Known rows:
drola: [  5  -9   1  -8 -10   7  15 -28  -6  18  19   3 -13 -26  -3  13   9  -9
  31 -23  23  18   7  -4 -22 -21  10  -8  16  45  35  24   3 -12]
klovak: [-16  27  16   0 -15  21  10 -12  -6   4  25 -23   5   9   5  34  -4  -1
  52 -20  14  13   4 -15 -11 -34  12 -23  24  64  65  23 -12 -11]
luno: [-11   3  -7  -1  19 -20   3  19  13 -15 -30  -3   8  -2  11  -8   0   0
  -3  26 -32  -2   5   0   7  10  -1  -1 -25 -30 -31 -31   8  30]
tronibru: [ -6   2 -13  -9 -27  -9 -29  31   3 -23 -26 -14  25  -4 -14 -26  -6  17
 -23  10 -12   0  -1  10  54  46 -32  19  14 -63 -20   8 -24 -33]
klopim: [ -8  -5  -2   2 -10  -1  -8  27   5  16 -10  33  -7  23 -16 -27 -16  16
 -13 -25  -3  -5 -29 -10  -7 -16  26   4  27   3 -15  -9   1 -26]
nokor: [-24  29  18   4 -21   7   1  39  14 -37   6  -7  22  17  25  15  -2   4
  27  14 -27  18  -6   2  33   7   5   8  -8  -4  10 -21  -6  10]
ruku: [-12   6   1   2  -3 -21   6   2  -4  -9   7   8   7   0  13   7   6  -5
  -2  16 -12 -11  -1  11  10   6   8   5  -3 -17 -33  -7   8  14]
redum: [-21   2 -35   3   8   0 -19  38  -3   1 -38   1   7  19  -2 -20  -3  20
 -15  10 -37  13  -7   2  20  16  -5   4  -9 -42 -48 -23  -6   0]
stemabri: [ 21   1 -29 -10  21  41  -3 -23 -17  13  17 -37 -11 -19  17  23  12   5
  15  -4  16  23  12  -8 -11   0 -16  -2  -8  24  21  21  -4  27]
pezur: [  1   9  11   6  18 -30   5  10   8  -5   0  34   2  12   1 -22 -19  -3
   9  -3  -4 -14 -17  -7 -12 -13  31  -8  22  -6 -20 -33  25  17]
vizin: [ 21  -4 -19 -15 -11 -12 -11 -18   0 -18  14 -37  23 -44  10  15   3  -1
  19  -1   3  14   6  19  40  15 -40  23   1 -21  10  26  -5  -1]
duko: [ -5   7 -10  -4  -6   9   3   5  -6  -2 -11 -12  -8 -19  12  12  24  -4
  -8  26   8  20  12   5  10  27 -11  -5 -17  -6  -8   9  -7   7]
dutros: [ -8   2 -17 -11 -13  29   4 -12 -11   3  -2 -25 -15 -37  12  34  28  -1
   5   3  17  39  17  13   8  13 -17   5 -17  26  15  27 -17   1]
fogom: [ -9  -7 -40 -12 -14  51  -9   3 -15  24 -23 -33 -16 -23  -5  14  24  13
 -17  -7   2  52  17  -6  18  16 -31   6 -12  11  12  31 -38 -25]
vedan: [  8  -8 -12   0  25   6  12 -36 -11  30  12  -6 -13 -23   3  14  -6 -11
  37 -27  22  12   2  -8 -25 -25  10  -2  17  46  28  13   4   4]
bestin: [ -9  -2 -38 -12 -10  44 -18  19  -8  19 -29 -23 -15 -17  -4  -1  15  16
 -17  -4  -5  38   8  -8  19  30 -21  13 -11  -4  -1   7 -28  -9]
verin: [ 13  -1   1   1 -12   8  10 -18  -9  -1  17  -1  -3  -5  15   9  14  -1
  -8  10   8  10   6  -5  -1   8   4   5   2   6  -5   5   5   4]
nutre: [ 11  -2  25  -4 -12  -9   6   0   4 -12  23  25  10  25   2  -2   4   1
 -32  12   3 -26  -4   3  -4  -5  18   9   2   1 -19 -14  22  -4]

Facts:
{teven brafavu raklis zaga klugril} leren ruzer
{nimigis dragrir nutis} leren naklan
{stirem gibril stubre nokor lefu trozabres} leren klovak
{lofur gitredri drola} leren brusazas
{drome skuga dasta gosku klarim skaplasto} leren temi
{kelok grisko vefi} leren pludu
{vinem gunevem graskiti ruvek gradrem verin tragram} leren kebragrom
{simim goremo stemabri digral gapobe sogil} leren miflo
{skalogrem pitrem mokam torer lerur} leren duklos
{kubredi trepliflo pezur} leren mopi
{vizin dutros} leren pezur
{ruku tronibru zaruka rufin} leren trababam
{miflel} leren gitredri
{benomo pomik flasto ruklin} leren stofam
{bestin buflis bokik lofam paka} leren gunevem
{bemuk mustiklim} leren digos
{klopim klaga} leren skisuzor
{drobru taklis radir ponon} leren vedan
{bunak} leren digral
{zugos sibar fletuvi flizom gremel} leren terer
{gobabros flasa} leren bimutrun
{nutre} leren klaga
{rodrom pufin luno digos tipos} leren dekiden
{fovotram} leren klopim
{bimutrun klude somum} leren giklos
{plaflon gabam} leren skegri
{skazum} leren saplos
{fotul} leren sese
{zalibram flolum} leren truflur
{gostan fleluflum plisur pludu} leren kadri
{fozik stezutrak truflur venur duklos klovak} leren sefu
{trulel} leren skazum
{retok terer} leren stuklu
{gagralo} leren nimigis
{temi zadres redum} leren flegrir
{gopar kegom} leren gradrem
{figri tusem fogom dodrer greku seklek} leren taklis
{staloskur} leren gostan
{trutur saru degraplol} leren radir
{mestur skegri sese ruzer} leren fotim
{gritroman vubril plumo dreplatuk} leren rufin
{trufal} leren mestur
{duko} leren lofur
{stofam} leren giten
{plenir} leren drola
{nevor} leren venur
[teven dasta gobabros trulel bokik figri torer mustiklim nutis] vuli 720
[kelok skuga miflel fozik mokam zaruka] vuli 425
[vinem grisko gosku dutros trutur flolum] vuli 277
[simim vizin graskiti saru nokor] vuli 896
[skalogrem gagralo plisur staloskur] vuli 904
[ruku brafavu flasto] vuli 45
[bestin goremo fletuvi stubre zadres fogom degraplol] vuli 150
[bunak fotul luno somum tronibru sogil dragrir gremel redum seklek kegom ruklin dreplatuk] vuli 961
[stemabri flasa retok pomik greku] vuli 941
[trepliflo plaflon klarim plenir] vuli 899
[buflis zugos gibril tusem trufal nevor] vuli 717
[sibar ponon dodrer] vuli 733
[fovotram skaplasto raklis duko lerur] vuli 782
[stezutrak klude] vuli 538
[tipos paka pitrem vefi zaga verin plumo] vuli 707
kelok klobabak sogil brafavu
skalogrem klobabak ruvek
kubredi klobabak skisuzor
bestin klobabak rufin dutros zugos retok mustiklim kegom
klopim klobabak figri kebragrom nevor mustiklim
goremo klobabak luno rodrom trababam flolum lefu saplos mustiklim miflo
drobru klobabak dutros grisko nokor lefu drome stezutrak
bimutrun klobabak ruku teven brafavu klovak trepliflo
flasa klobabak gapobe kadri tipos kegom
skazum klobabak gitredri tusem radir gibril
dekiden klobabak plaflon sogil stemabri
trulel klobabak pitrem raklis trutur sefu
gabam klobabak drola dutros stuklu grisko flasto
pomik klobabak trababam
terer klobabak fovotram skuga nutis lerur
lofam klobabak graskiti plisur mopi plenir
ponon klobabak ruklin ruvek
staloskur klobabak flolum torer skuga brafavu klovak
tronibru klobabak dragrir bokik fleluflum
fogom klobabak kebragrom
gritroman klobabak sese somum venur radir
skegri klobabak venur plenir taklis
duklos klobabak paka stemabri pludu
dodrer klobabak klugril klarim trozabres bunak nokor
vefi klobabak trufal brusazas
davim klobabak digos zadres mestur
gremel klobabak zadres pitrem nokor pezur flasto fotul stezutrak
greku klobabak gapobe somum gostan
zaga klobabak zalibram pitrem kadri
redum klobabak vedan gagralo duko
gradrem klobabak radir plenir
giklos klobabak taklis
dreplatuk klobabak gitredri fovotram paka somum torer brafavu
plazin 90 <- teven stirem lofur kelok ruku klopim kadri fovotram pufin skazum taklis gostan dekiden gibril gagralo sefu stubre gabam temi gopar plisur graskiti pitrem staloskur trutur mestur trababam gritroman sese nokor gradrem seklek mustiklim brusazas saplos kegom rufin naklan nutis dreplatuk
plazin 293 <- nimigis buflis nutre truflur bokik pomik venur lofam kebragrom miflo tronibru tusem degraplol zaruka
plazin 783 <- drome simim miflel drobru dasta trepliflo zugos pezur rodrom fotul luno retok fleluflum skisuzor mopi skegri saru davim flegrir raklis torer dragrir zaga redum pludu ruzer vubril ruklin plumo
plazin 708 <- vinem kubredi bemuk plaflon gunevem klude brafavu paka somum mokam trufal ruvek duko stofam plenir giklos stuklu verin tragram
plazin 659 <- giten skalogrem stemabri vedan bimutrun fletuvi radir klaga flizom duklos gremel lerur
plazin 624 <- gitredri skuga goremo sibar gobabros gosku flasa dutros klarim fozik stezutrak digos fotim tipos zadres skaplasto figri fogom dodrer drola vefi gapobe sogil greku klugril trozabres klovak
plazin 856 <- grisko vizin benomo bestin bunak zalibram trulel terer ponon flasto digral flolum lefu nevor


The same elements again, as new rows of numbers:
Known rows:
vinem: [-21  28  31  -1  41  -8 -16  -1 -17  12  -5  68  19 -10  -2  -4 -35  -3
   5   1 -21 -20 -38  -1  45   3 -11 -14 -44 -31]
truflur: [ 20  14  16  29  24  34   0  15 -20   2   0  59   7 -18  19 -14 -20   9
   1  10 -15   8   3   4  61   3   4 -30 -42   6]
bestin: [-15  23  28   8  -4  30   5  11 -16  -4  -2  71 -22   1 -21 -66 -27  -1
  -5  20 -45 -18 -24   8 -16 -23   3 -56 -43  -1]
vubril: [ 13  -3  15  26  12  34   5   4 -21   2 -11  64 -18  -9   2 -18 -18   4
  -2  16  -4   2 -14  10  34  -5   2 -53 -29   7]
vizin: [-16   8  29  11 -18   6  14  18  -9 -15   5  68 -48  -2 -30 -47 -26  -4
  -2  26 -22 -20 -11  10 -17 -22   6 -30 -34   0]
zadres: [ -9  13  28   2 -12   4   7  19 -16   1 -11  59 -34 -11 -18 -48 -32  -5
  -6  35 -25 -20 -11   4  -5 -18   3 -41 -27  -1]
sogil: [ -9  15  17   2   4  15   1   5 -18  12 -19  52 -26   1  -8 -34 -31  -3
  -6  35  -1 -10 -28   9 -22 -25  -3 -36 -37 -11]
lofam: [ 15  21  19  19  20   9  -7   6 -26   6   2  63   3  -7  24 -15  -3  13
   5 -12 -25  -1 -13   7  81  -5   3 -56 -32  13]
plenir: [-21   8  50   5  -7 -48  -7  27 -10 -26  20  62 -12 -21 -10 -16  -7   9
  14 -18 -40 -35   3   1  80   6   3 -14 -37  -9]
gradrem: [ -6  37  26   1 -17   4 -11  45 -27  12 -24  37 -27  -1  21 -31  -9   1
   0  26 -12 -19 -15  -3  30  -6   4 -73 -28  24]
fleluflum: [ 15  -4  15  25  14  35   4   2 -19   3 -11  64 -16  -8   3 -19 -17   6
   0  18  -4   0 -15  13  31  -6   2 -51 -26   6]
lerur: [-31 -17  33  13  50 -21  -8  17  -4 -16  18  66 -10  -3 -15 -23 -11   8
  20   7 -10 -16 -34  13  26  -8   0 -15 -37 -24]
nevor: [-14  48  28   5 -52  45  18   5 -12 -17  -4  75 -36  -3 -27 -37 -48 -16
 -20  19 -43 -28  -4   4 -15 -18  -5 -27 -47 -14]
pufin: [  8   9  22   8  -1  16   0  31 -22  13 -31  43 -31 -13   4 -28 -31  -4
  -7  48  -6  -9  -6  -1   6  -2   4 -53 -29  12]
goremo: [ -7  19  30   5 -10  10   0  14 -18  -3 -11  59 -24 -13 -14 -60 -26   2
  -5  24 -40 -20 -16   8  -5 -21   3 -52 -37  -5]
lefu: [ -3  18  18  11  -5  32  13   6 -18   5  -6  67 -31   4  -4 -52 -30  -4
  -5  30 -15  -3 -15  12 -18 -27   6 -43 -30   5]
torer: [-12 -10  22  25   5  22   1  10 -10 -25  -2  61 -19 -14 -19 -15 -17   4
   1  12 -14 -17 -11  11  27   0  -3 -32 -40 -18]
giten: [ 13  14  23  28  10  34   4  16 -18  10  -4  62  -4  -6   5 -23 -22   4
  -1  14 -14   7  -3   6  36 -10   5 -34 -46  10]

Rows:
No name comes twice in this set of rows, the named rows included.
[-27 -15  41   5  56 -49 -16  13  -9  -6  15  61   1 -18  -6 -20 -14  12
  22  10 -17 -16 -27   5  54   0   0 -13 -33 -20]  duko
[  9  10  25   7   7  18  -7  12 -29   8 -23  53 -13 -19   1 -54 -22   5
  -2  37 -31 -15 -22   7   8  -6  -1 -72 -23   7]  gabam
[ 11  15  23  11   6  23 -11  34 -24   9 -28  46 -14 -15  11 -46 -24   4
  -3  42 -29 -11 -12   0   8  -4   0 -75 -35  11]  klopim
[  2  22  19  -2 -15  -2  -7  22 -27   5 -23  41 -30  -4  16 -28  -7   4
   0  20 -12 -20 -20   9  28 -15   1 -69 -23  11]  gritroman
[ 27  24  24  22  17  22 -11  18 -23  11  -4  54  17 -20  22 -31 -15  13
   2   2 -38   4   2   3  68  -3   7 -42 -51   8]  kubredi
[ 14  23  19  26  13  29  -3  23 -22   3   4  56   5 -11  24  -7 -13   9
   4   2 -12   4  -1   4  66   3   5 -37 -38  12]  venur
[  3  32  25  21 -16  41   5  -2 -17 -14   0  75   3 -24 -13  -6 -28  -3
 -14  -7 -49 -18   6  -2  63  10  -6 -27 -51 -14]  buflis
[ -6  -1  30  22  21   7  -2   2 -13 -13   7  69  -2 -21 -13 -15 -17   5
   3  -4 -28 -16  -7   1  60   6   0 -27 -38 -12]  bokik
[ 16  -4  17  26  15  47  -4   9 -24   3  -3  68   5 -10   3 -46 -13  12
  -2  16 -34  -5 -25  16  31  -4  -4 -81 -33   6]  drobru
[  2  24  24  18 -31  52   8   0 -16 -18  -6  75 -16 -16 -21 -14 -32  -6
 -14   7 -40 -26  -2   2  29   5 -10 -41 -44 -16]  zugos
[-38 -30  35  -2  29 -43 -15  30  -9 -10 -13  46 -39 -13 -23 -31 -18   2
  16  43   5 -31 -39   7  -7  -2  -3 -37 -25 -22]  fovotram
[  1  27  15  11  -9  23   7  25 -17   2 -19  47 -25  -8   1 -40 -33  -4
  -7  40  -4  -1  -1   8 -13 -20   6 -35 -43   2]  klovak
[ 23  31  27  15  12   9 -11  25 -26  14   1  53  12 -11  32 -22  -9  12
   5  -5 -35   1   0   4  77  -5   4 -46 -43  16]  giklos
[  4   4  28  21   8  15   5   4 -15  -6   6  69 -14 -10 -10 -23 -20   4
  -3   2 -27  -6  -7  10  39 -10   4 -29 -39  -3]  fletuvi

The same elements again, as new rows of numbers:
Known rows:
bunak: [ 13   7 -10  -8 -17  40 -45 -11  -2  -2 -13  -4 -32   7]
dodrer: [-11 -16  17  -8  21   9  19  -8 -23 -45   4  25 -16 -20]
nokor: [ -2 -20   0 -22  22 -28  86   8   9   1  20 -39  -5  -2]
taklis: [  7 -35 -17  28  -7  19  13 -24  -9  11  -7  23  12  -6]
gosku: [ 26   3  26   1  -1 -14  19   3 -30 -17  -7  -6 -12   0]
temi: [ -1 -17 -13  15 -26  -2   1  -4 -13  10   7 -18  15  -3]
degraplol: [ 34  -7 -20 -11  -4  17 -14   5  51 -14  11  27  19   1]
grisko: [ 26  -9  27  -8  -8 -13  19  17 -29 -28 -12 -17 -39  -8]
naklan: [ -5 -22 -21  15  -9  -3   3  -5 -13   7  11  -8  12   2]
nutis: [ 17  -2 -46  31   2 -19  14   6  32  -9  20 -13   7 -16]
dragrir: [  6  48 -27 -17 -41 -25 -42 -22  46 -20 -42  46 -24 -12]
bestin: [ -1  24   3   2  46  41 -26  48  18  -1  11   4 -37  -5]
gradrem: [-32 -10   1  63  24  22  23  -4  -2  21 -21  22  -2  18]
sese: [ -7 -11 -15  24 -17  -1   7  -3 -19  22   0 -11  11   9]
gobabros: [ 34   5 -15   2  27   4   2  20  13  -2   2 -10  -8   5]
stemabri: [  6   5 -26   5  19  41 -30  -9   6  19   8 -20  33 -16]
klaga: [ -3 -23 -16   5 -15  -1   2  -5  -9  10   4 -10  12  -4]
skisuzor: [  9  17   7 -42  -2 -32 -17   5   7  -1 -42  32   1   5]

Rows:
No name comes twice in this set of rows, the named rows included.
[-15  27  21 -50  18  -6 -12  15  20 -25 -21  59 -19 -39]  drobru
[-11  44  -7 -40  45 -24  11  39   5 -14 -22  41 -23  -7]  zaga
[  8 -11  26  -7 -14 -18  25  17 -21 -19   1 -10 -22  -9]  dutros
[  8  -3  -2   3  56  10  -3  29  14 -25   3  -8 -31  -6]  trulel
[-36 -21  -6  34  14   6   4  -5  -7   5  -7  14  11  11]  skazum
[ 46  35   7 -45  29 -62  40  18  -7  -7 -25  27  -5  13]  simim
[ 46 -13 -16 -11  32  16   5  -1  11 -23  11  13   4 -14]  figri
[ 10   5  19  -8  -2   0  18  -6 -31 -12 -15 -10  -7   1]  sibar
[ 29   2  -8  11  32 -27  69  10 -31  17  30 -19  -1  11]  graskiti
[-12   4 -12  -2  28  35 -15  41  38 -27   5   9  -5  -2]  goremo
[  2 -11  -7  -5  38  41 -24  12  30 -32   7  31  -2 -22]  fogom
[-56 -14  27  10  -7  14  -1  -9  33  -3  16 -12 -14 -22]  skalogrem

Now the same elements, written a new way:
Known rows:
lefu: [ -2  -1   2  17  -2  21  18   5  -1   0 -10  11 -23 -14  -2  19  -3  -7
  28 -11  19  27  -2 -15   4 -15]
gibril: [  9  -8 -15 -15  -1   1  -4  -3   1   4 -10  11   6   7  -3 -16  -3 -14
  21 -10  15   8   6  -7   8 -13]
brafavu: [ -7   5   2  16   0 -15  10  -5  14   5  -6   6  52   9  -3   4  -5  -9
  -8   3 -13 -22   1   7  -1 -11]
bunak: [-14   4   1   5  -4   1  17  -1  -5  -7 -21   5 -12   4   7  11   1  -9
  24   1  19  26   4  -3   3 -13]
kegom: [ -4  14   4   0  -3  -7  16  -4   4   0 -11   9   6  -8   0   4  -3 -12
  21  -9  13   9   2  -5   1 -11]
klovak: [ 25 -22  -5  31  10  28   8   4  -6   3   6  44 -14  -7  -1  -3   1  -4
 -24  17 -11   8  -9 -16   5   7]
fozik: [ -8 -23   4  11  10  14   7   3 -12  -5 -12  17 -25   2   5  -4   3   0
 -16  29 -11  -7   2  -7   2  12]
mopi: [ 10  18  -3  11  -5  -9 -14   3  -8  10  10   2   6  -2   3  -4   0   6
 -26 -17 -13  21  -8   2  -4   3]
flolum: [  2 -12  -5   0  -1   1  14  -4  13   3 -15  31   4   6  -1   4  -4 -16
  41  13  19  -4   3  -6   7 -11]
giklos: [  9   9  -3   0  -8 -17 -10  -3  -9  12   9 -13 -12  -3  -2   4   2   8
 -20 -23  -5  12  -7   8  -2  -4]
saplos: [ 11  11  -1  11  -2  14  17   3   1   7   8   9  -4 -12  -3  13   2   0
  11  -9  20  23  -4  -9   1 -19]
dutros: [  6  -5   4   7   4  14   7   2  -2 -16 -11  26  18  -2   9 -14   0 -10
   1  31  -6   6   4  -6   1  24]
truflur: [ 21  10   4  13   4  14 -21   4  -2   1  27 -14  -7   2  -8  11   7  10
 -27 -25 -21  -6 -13   0  -7  12]
flegrir: [ 10  15   0   4   2  -2 -13   7  -6  -1  15 -11   4  -2   1   3   4  15
 -28 -16  -7  10  -7   3  -5   3]
fovotram: [-16  15   0  13 -10  -3  16  -4  21   8  -7  26   6  -1   3   7 -12  -7
   7  13  13 -23   4  -1   3  -7]
raklis: [ -4  21  11  14 -11   6  -4  -3   7  -3   2 -16  23  -1   3   3  -5   5
 -16   8  -8 -20   0   5  -6  24]
davim: [ 14  12   5  -3   0  15  -6   1 -11   0  19 -37 -14 -13 -13   6   8  14
 -17 -20  -3   5  -4   2  -5  13]
nimigis: [ 15  10   5   3   1   5 -25   6   0   3  26 -14   7  -1  -6   6   1  13
 -27 -22 -20   5 -12   3  -6  11]

Rows:
No name comes twice in this set of rows, the named rows included.
[ 15   3  11  -3   4  -2 -13   6  13   3  26  -5  14 -17   2   1   0   8
 -17 -33 -16  -6 -19  -2 -10  16]  kebragrom
[ 13  24   2  21  -5  31   7   4  -9   4  -2  -4 -39  -3  -3  21   5  -3
   4 -15  20  28  -6 -11   2  -6]  sefu
[  3   6  -5 -13  -4 -27   6  -3   1  17  -1   6 -35 -12   2  -4   0   6
 -16 -25  10  10   1  -2   1 -20]  gradrem
[ 10 -15  -1 -26   5 -11 -35   4   6  -7  11 -12  26   4  -2 -18   0   1
   8 -22 -16 -19  -6   3  -4  11]  buflis
[ -7  29 -13  10  -8 -15   7   1 -19   4   3  39 -21  -2   6   6  -4  -4
  19 -13  11  59   6  -1   7 -14]  taklis
[ 15 -12  -8  12   1 -10   6   4 -10   4  -1  42  -6 -14   8 -19  -3   4
 -43  16 -14  22  -6  -7   4   6]  gitredri
[ 17  12   1  10   3   9  -9   4  -6   2  13 -28  16  -3   0   4  -1  20
 -44  -5  -5  17  -6   3  -6   4]  ruzer
[  8  26  -2  12  -5  17  13   4  -3  -2  -2 -21 -12  -6   2  14  -2   7
  -6 -10  26  40  -5  -4  -1 -10]  mestur
[-13 -13   5   9   3   5   9   0  -5  -2 -10  20 -11  -1  10  -4  -6   6
 -25  42 -11 -16   4   0   1  20]  skaplasto
[  3  -4   7 -19   1  -1 -16  -7  20  -3  11 -16  45  14 -10  -7   1  -9
  13  19 -16 -68   0  13  -4  29]  pomik
[ -7 -21  -5 -17   0 -17   4 -10 -13  -7  -9  25  -5   8   1 -27   6 -15
   9  48  -6 -37  17   6   6  23]  greku
[ 11  -8  -7 -19   6  -1 -24   2  13  -9  -1 -13  28  14   3  -8  -1  -1
  14 -11   2  13  -1   4  -1  -9]  trufal
[  1 -20   0 -22  -1  -6   3  -9  -5 -11 -11   0   4   4   2 -25   3 -12
   5  47  -3 -47  11   3   4  26]  flasa
[  8  15  -8  10  -7 -10   7  -2  -6   6  -5   2   0  -7   2  -3  -1   4
 -29 -12  18  28  -1  -2   1 -20]  sese
[  0 -12  -2 -11  -4 -19 -11  -8  29  -3 -10  20  40  20   8  -8  -6 -14
  29  23  -5 -42   0  12   1   1]  stemabri

